Below are the code and all the weights of a small trained network. Each question names an input and a target symbol and asks about switching units off, where a switched-off unit gives its printed mean instead of its output.

import numpy as np


def w(rows, s, z=0):
    codes = np.array(rows[::2]) - 128.0
    scale = np.full(codes.shape[1], s)
    scale[-1] = z or s
    return codes * scale


def norm(h):
    return h / np.sqrt((h * h).mean(-1, keepdims=True) + 1e-5)


def f(y):
    return np.maximum(y, 0)


def softmax(a):
    e = np.exp(a - a.max(-1, keepdims=True))
    return e / e.sum(-1, keepdims=True)


def log_softmax(a):
    a = a - a.max(-1, keepdims=True)
    return a - np.log(np.exp(a).sum(-1, keepdims=True))


def net(x, mask):
    ids = ['αβγδεζηθμξπσφψω'.index(c) for c in x.split()]
    T = len(ids)
    res = E[ids] + P[:T]
    u = 0
    for l in range(2):
        r = norm(res)
        for j in range(2):
            rows = slice(4 * j, 4 * j + 4)
            q, k, v = (r @ M[l][rows].T for M in (Q, K, V))
            z = softmax(np.where(np.tri(T) > 0, q @ k.T / 4**0.5, -1e9)) @ v
            o = O[l][rows]
            res = res + np.where(mask[u + j], z, o[:, -1]) @ o[:, :-1]
        u += 2
        y = f(norm(res) @ A[l][:, :-1].T + A[l][:, -1])
        res = res + np.where(mask[u : u + 4], y, B[l][:, -1]) @ B[l][:, :-1]
        u += 4
    return log_softmax(norm(res)[-1] @ U[:, :-1].T + U[:, -1])


Q, K, V, O, A, B = {}, {}, {}, {}, {}, {}
E = w([
[115,127,159,180,125,88,118,152,177],'α',
[111,98,165,178,156,81,156,126,173],'β',
[142,118,151,189,56,123,169,146,179],'γ',
[74,170,225,166,112,128,159,107,127],'δ',
[165,90,129,176,147,65,201,168,124],'ε',
[101,64,134,97,135,149,50,167,199],'ζ',
[66,159,212,186,115,99,123,138,110],'η',
[112,139,139,210,72,198,172,112,157],'θ',
[33,113,106,130,174,121,80,147,145],'μ',
[81,182,136,216,152,80,157,129,112],'ξ',
[152,36,106,190,155,168,169,103,156],'π',
[62,217,207,86,116,63,113,127,105],'σ',
[175,135,254,118,124,124,132,121,109],'φ',
[141,132,36,147,187,105,127,93,201],'ψ',
[173,170,106,84,95,158,89,74,252],'ω',
],0.017)
P = w([
[104,107,159,142,164,138,144,248,221],'0',
[85,116,172,133,192,154,163,181,187],'1',
[102,128,157,126,136,140,169,156,175],'2',
[103,120,140,145,133,116,152,136,164],'3',
[100,108,145,156,110,114,147,120,156],'4',
[123,102,122,164,106,90,122,121,154],'5',
[140,105,114,168,100,73,92,126,145],'6',
[125,99,130,167,107,86,97,83,131],'7',
[141,114,118,157,74,77,104,81,121],'8',
[149,110,92,150,68,76,97,75,109],'9',
[150,108,81,156,71,53,73,70,93],'10',
[120,100,108,188,62,43,61,40,76],'11',
],0.012)
Q[0] = w([
[169,150,173,201,146,41,51,68,145],'L0H0',
[64,57,157,203,81,23,135,2,166],'L0H0',
[120,103,101,85,213,207,73,142,84],'L0H0',
[72,151,96,168,146,29,136,97,167],'L0H0',
[111,170,135,151,121,150,92,68,173],'L0H1',
[67,222,106,219,48,73,128,165,183],'L0H1',
[212,200,90,67,218,117,127,110,133],'L0H1',
[76,37,144,184,10,43,78,123,232],'L0H1',
],0.0081)
K[0] = w([
[145,74,91,157,48,95,111,118,116],'L0H0',
[180,146,96,121,95,77,52,100,56],'L0H0',
[187,182,162,160,125,96,149,211,184],'L0H0',
[128,104,141,92,67,189,124,98,71],'L0H0',
[90,57,117,109,91,84,129,134,86],'L0H1',
[208,97,137,138,158,166,114,71,80],'L0H1',
[63,98,175,155,86,139,157,159,181],'L0H1',
[148,134,85,162,49,69,108,2,36],'L0H1',
],0.0096)
V[0] = w([
[225,171,195,81,67,137,183,149,129],'L0H0',
[150,172,103,137,117,34,187,138,160],'L0H0',
[43,191,142,126,138,195,64,147,168],'L0H0',
[75,95,101,67,85,108,94,189,110],'L0H0',
[121,210,137,129,125,151,78,67,255],'L0H1',
[175,119,172,107,163,158,145,200,115],'L0H1',
[211,12,145,101,137,137,171,92,209],'L0H1',
[129,81,199,122,122,198,66,125,85],'L0H1',
],0.0089)
O[0] = w([
[227,102,156,159,59,36,153,62,177,108],'L0H0',
[37,222,220,168,118,168,156,99,202,252],'L0H0',
[187,110,58,134,157,112,52,237,173,144],'L0H0',
[147,86,101,57,78,137,49,118,146,67],'L0H0',
[193,183,135,209,218,97,59,167,153,198],'L0H1',
[175,54,174,85,88,57,144,108,189,97],'L0H1',
[97,66,183,98,203,212,43,84,118,252],'L0H1',
[255,28,102,198,133,81,77,89,78,35],'L0H1',
],0.0083,0.0046)
A[0] = w([
[91,2,132,170,78,90,101,110,94,146],'L0N0',
[195,82,190,128,48,81,100,93,110,251],'L0N1',
[132,127,182,110,218,107,162,96,134,216],'L0N2',
[63,98,22,151,58,137,100,124,217,217],'L0N3',
],0.0062,0.0024)
B[0] = w([
[224,107,255,156,180,135,103,130,115,183],'L0N0',
[126,196,184,139,209,106,131,111,80,206],'L0N1',
[140,155,191,156,149,75,47,163,112,253],'L0N2',
[72,121,209,172,172,125,110,61,132,231],'L0N3',
],0.008,0.0044)
Q[1] = w([
[202,114,50,6,73,120,106,116,143],'L1H0',
[216,141,1,147,89,198,182,115,150],'L1H0',
[206,118,82,34,93,141,117,97,142],'L1H0',
[181,77,154,160,124,133,121,118,187],'L1H0',
[103,110,64,38,33,164,235,241,141],'L1H1',
[90,197,149,111,73,171,51,131,86],'L1H1',
[73,176,150,149,212,69,102,68,150],'L1H1',
[208,56,105,150,36,248,131,131,95],'L1H1',
],0.0081)
K[1] = w([
[150,69,126,115,165,129,209,218,188],'L1H0',
[143,123,188,86,151,117,131,217,165],'L1H0',
[100,51,218,178,186,110,154,160,164],'L1H0',
[124,135,164,207,131,91,108,117,115],'L1H0',
[74,68,135,126,138,153,161,254,153],'L1H1',
[48,155,105,145,191,143,156,100,27],'L1H1',
[182,147,55,121,118,161,94,66,104],'L1H1',
[148,84,183,93,156,87,151,211,104],'L1H1',
],0.0092)
V[1] = w([
[90,196,205,86,140,12,16,178,76],'L1H0',
[193,162,151,163,34,217,132,97,151],'L1H0',
[178,80,117,226,86,202,102,144,233],'L1H0',
[94,76,176,210,104,169,165,238,49],'L1H0',
[142,151,185,88,58,173,80,185,134],'L1H1',
[82,232,217,205,197,123,54,2,70],'L1H1',
[149,128,55,88,82,154,126,133,148],'L1H1',
[139,157,107,118,164,47,128,150,60],'L1H1',
],0.0086)
O[1] = w([
[101,67,126,191,55,168,115,140,153,197],'L1H0',
[111,178,72,141,129,65,87,107,136,121],'L1H0',
[82,146,87,155,195,128,120,66,94,148],'L1H0',
[89,63,90,70,148,5,241,136,66,140],'L1H0',
[162,152,108,173,77,49,24,58,154,133],'L1H1',
[153,105,147,189,146,111,154,150,114,255],'L1H1',
[177,165,130,154,122,127,110,98,136,63],'L1H1',
[138,113,196,105,127,78,147,172,175,106],'L1H1',
],0.012,0.018)
A[1] = w([
[72,85,196,39,98,191,187,2,144,194],'L1N0',
[121,120,75,180,153,64,189,222,77,116],'L1N1',
[69,46,121,99,37,89,159,183,26,129],'L1N2',
[40,48,117,112,21,168,204,44,184,254],'L1N3',
],0.0048,0.00095)
B[1] = w([
[114,140,160,131,133,137,7,134,112,189],'L1N0',
[110,153,76,98,111,101,123,155,128,252],'L1N1',
[79,112,115,73,152,111,46,121,123,235],'L1N2',
[127,230,98,138,70,116,99,81,166,253],'L1N3',
],0.015,0.0038)
U = w([
[108,129,158,138,183,88,105,153,182,254],'α',
[124,140,153,145,137,129,139,143,112,172],'β',
[106,150,144,166,156,78,126,91,137,39],'γ',
[153,121,105,137,137,65,149,150,157,124],'δ',
[83,183,222,73,133,124,144,41,179,82],'ε',
[162,80,90,104,131,111,47,130,104,132],'ζ',
[119,96,90,129,107,52,117,130,161,58],'η',
[141,190,80,126,217,22,106,126,90,94],'θ',
[127,107,91,87,121,175,71,217,99,117],'μ',
[111,204,127,88,127,109,215,187,183,139],'ξ',
[105,69,162,88,177,159,130,85,59,86],'π',
[183,105,107,153,2,148,132,179,185,135],'σ',
[218,65,201,125,137,70,162,113,129,165],'φ',
[158,214,216,84,206,234,211,226,151,131],'ψ',
[219,247,140,175,188,130,17,157,95,95],'ω',
],0.0072,0.005)

Each question gives the input, a string of symbols that net reads in full, and the target symbol t.
The units are the heads (4 rows each of Q, K, V and O) and the neurons (one row each of A and B). Each row of codes is followed by its name. A weight is (code - 128) times the scale printed after its matrix; where a second scale follows, it is the last column's (O, A, B and U).
mask holds one flag per unit, layer by layer, with each layer's heads first. A switched-off unit (its flag False) gives its mean, the last column of its rows in O or B, instead of its output. The means were averaged over made-up inputs and are rounded, as every weight is.
A unit's drop is (log p(t) with every unit on - log p(t) with that unit switched off) / (log p(t) with every unit on - log p(t) with every unit switched off).
The circuit of an input: a set's keep is (log p(t) with only the set's units on - log p(t) with every unit switched off) / (log p(t) with every unit on - log p(t) with every unit switched off). Starting from all 12 units, units are removed one at a time, each time the one whose removal leaves the highest keep (on an exact tie, the one counted first), for as long as the keep stays at least 0.8.
circuit, biggest first: the units of the circuit, biggest drop first
k most important neurons of layer l: the k neurons of layer l with the biggest drops, biggest first
heads that matter: for each layer, one digit per head in row order, 1 if its drop is at least 0.15 and else 0, layers parted by /
input ε φ φ η, target φ: heads that matter -> 01 / 00
input ξ ε η ω ω π, target ω: heads that matter -> 00 / 10
input π π ψ γ, target ψ: circuit, biggest first -> (L0H0, L1H0)
input π π α ε θ α γ ω, target ω: circuit, biggest first -> (L1H0, L0H1)
input ε γ β β η σ δ, target σ: circuit, biggest first -> (L1H0)
input σ ω ξ, target ω: heads that matter -> 10 / 01
input ξ ε μ γ ψ ω δ, target ω: heads that matter -> 00 / 10
input θ η γ ψ π θ η μ ε δ σ σ, target σ: heads that matter -> 00 / 10
input μ ω γ, target ω: heads that matter -> 01 / 01
input β μ γ ζ ε ε β, target ε: heads that matter -> 11 / 00
input π ψ π, target ψ: heads that matter -> 10 / 10
input ψ β α ω π ω σ, target ω: heads that matter -> 00 / 11
input σ ε ε α, target ε: heads that matter -> 01 / 00
input φ α β θ ε, target θ: circuit, biggest first -> (L1H0)
input ζ α α θ δ α φ σ δ ε ε θ, target ε: circuit, biggest first -> (L0H1, L0H0, L1N3)
input η ζ θ δ, target θ: heads that matter -> 10 / 10
input α δ δ ε φ β, target φ: heads that matter -> 11 / 00
input θ θ σ γ, target σ: heads that matter -> 00 / 10
input ε θ φ ψ φ, target ψ: circuit, biggest first -> (L1H1, L0H0)
input θ γ ξ θ θ ω ζ, target ω: circuit, biggest first -> (L0H1)
input ε φ α, target φ: circuit, biggest first -> (L0H1, L0H0)
input ξ α ψ, target ψ: circuit, biggest first -> (L1H0, L1H1)
input δ α ξ ψ α ε ε γ, target ε: circuit, biggest first -> (L0H1, L0H0)
input ψ φ θ ε ψ ζ, target ψ: heads that matter -> 00 / 00
input η φ β, target φ: circuit, biggest first -> (L0H1, L0H0)
input μ ω σ ε θ ε, target θ: 2 most important neurons of layer 0 -> (L0N2, L0N3)
input μ ε μ μ η π ω μ σ ω μ, target ω: circuit, biggest first -> (L1H0)
